Read these off the array that follows.
1) Read off the smallest entry.
2) Read off the fourth entry from the end, reading row by row.
3) Read off the largest entry in the last column.
4) Read off the last entry of the largest entry's row.
5) Read off the entry directly above 101.99.
6) Read off the entry just right of -249.51.
7) Read off the entry just right of -237.10.
8) Read off the largest entry in the first row.
143.40	-269.74	-258.07	-151.26	109.13	-261.07	80.38	116.84
-266.80	136.91	133.94	29.95	-191.57	140.40	-138.40	-187.53
-215.37	91.47	95.27	2.31	-213.46	140.80	-239.06	-172.89
138.55	-238.89	-212.58	-132.88	114.51	-247.37	81.41	101.99
147.86	-231.72	-252.77	-145.36	91.33	-261.47	64.72	94.22
-256.25	152.89	99.33	23.45	-222.66	143.47	-180.50	-204.60
-280.45	132.84	110.33	17.77	-200.13	143.98	-183.42	-197.39
-248.06	102.83	130.99	7.84	-199.37	171.53	-203.62	-191.53
-249.51	138.14	96.80	44.52	-208.43	172.16	-171.58	-186.09
-220.38	110.22	57.70	37.21	-185.62	133.05	-237.10	-193.67
195.74	-237.63	-230.61	-152.54	131.15	-239.71	86.15	103.05
-260.20	140.05	143.09	13.04	-163.88	154.96	-221.41	-177.89
172.70	-268.06	-248.94	-109.01	124.49	-262.30	77.40	98.63
144.41	-245.08	-239.28	-167.83	105.43	-243.82	71.21	101.20
1) -280.45
2) 105.43
3) 116.84
4) 103.05
5) -172.89
6) 138.14
7) -193.67
8) 143.40

[[-24.0 -16.4 -46.3  -7.4  -4.6   7.8  49.3 -39.5  -5.2]
 [ 20.3  -6.0 -48.6  -7.1  33.8  -3.3  13.2 -23.5 -27.1]
 [ 38.3  40.3 -46.9 -52.1   8.0  -5.3 -15.3 -81.8 -10.9]
 [  7.3 -16.5 -42.0   5.7 -26.0 -21.7  29.9  40.3  36.9]
 [ 28.0 -36.1 -45.4   3.3  12.5 -11.7 -18.5  -3.1   4.0]
 [ 31.3   1.6 -49.6  -4.5  31.2 -18.6  23.9 -17.4 -37.1]]
Rows and columns are numbered from 1.
Read off the entry in the bottom-right corner.
A: -37.1
Read off the entry at row 1, column 1.
A: -24.0
The bottom-left entry is 31.3
The entry directly below 3.3 -> -4.5
Read off the entry at row 2, column 3.
A: -48.6
Read off the entry in row 1 and column 2.
A: -16.4
The entry just right of the largest entry -> -39.5
The top-right entry is -5.2
The entry just right of -45.4 -> 3.3
The entry directly below 7.8 -> -3.3
Read off the maximum.
A: 49.3
Read off the entry in row 3 and column 2.
A: 40.3
The entry just left of -42.0 -> -16.5
The entry just left of -3.3 is 33.8
Read off the entry just left of -18.6.
A: 31.2
The entry directly below -5.3: -21.7
Read off the entry in row 2 and column 1.
A: 20.3
Read off the entry directly below the smallest entry.
A: 40.3
Read off the entry just right of -15.3.
A: -81.8
The entry directly below -26.0 is 12.5
Read off the bottom entry of the column that holds the smallest entry.
A: -17.4
Read off the entry directly below the largest entry.
A: 13.2
The entry directly above 7.3 is 38.3
The entry just right of -42.0 -> 5.7
The entry in row 1 and column 3: -46.3
The bottom entry of the column that holds the largest entry is 23.9
Read off the entry directly above -7.1.
A: -7.4
Read off the entry directly above -10.9.
A: -27.1
The entry directly above -37.1 -> 4.0

Questions about the grid below.
1) Report the entry just right of -35.3.
2) Report the entry just left of -31.1.
3) Report the entry just left of 57.3.
array([[-23.2,  29.3,  27.2,  28.9, -35.3,  21.5, -30.8, -31.1,  24.3,
         24.2],
       [ 43.0, -54.2, -50.4, -54.1,  65.8, -39.8,  57.4,  57.3, -44.8,
        -44.9],
       [-54.2,  68.2,  63.6,  68.0, -82.7,  50.1, -72.3, -72.2,  56.5,
         56.6],
       [ 37.6, -47.3, -43.9, -47.3,  57.4, -34.8,  50.1,  50.1, -39.2,
        -39.3]])
1) 21.5
2) -30.8
3) 57.4
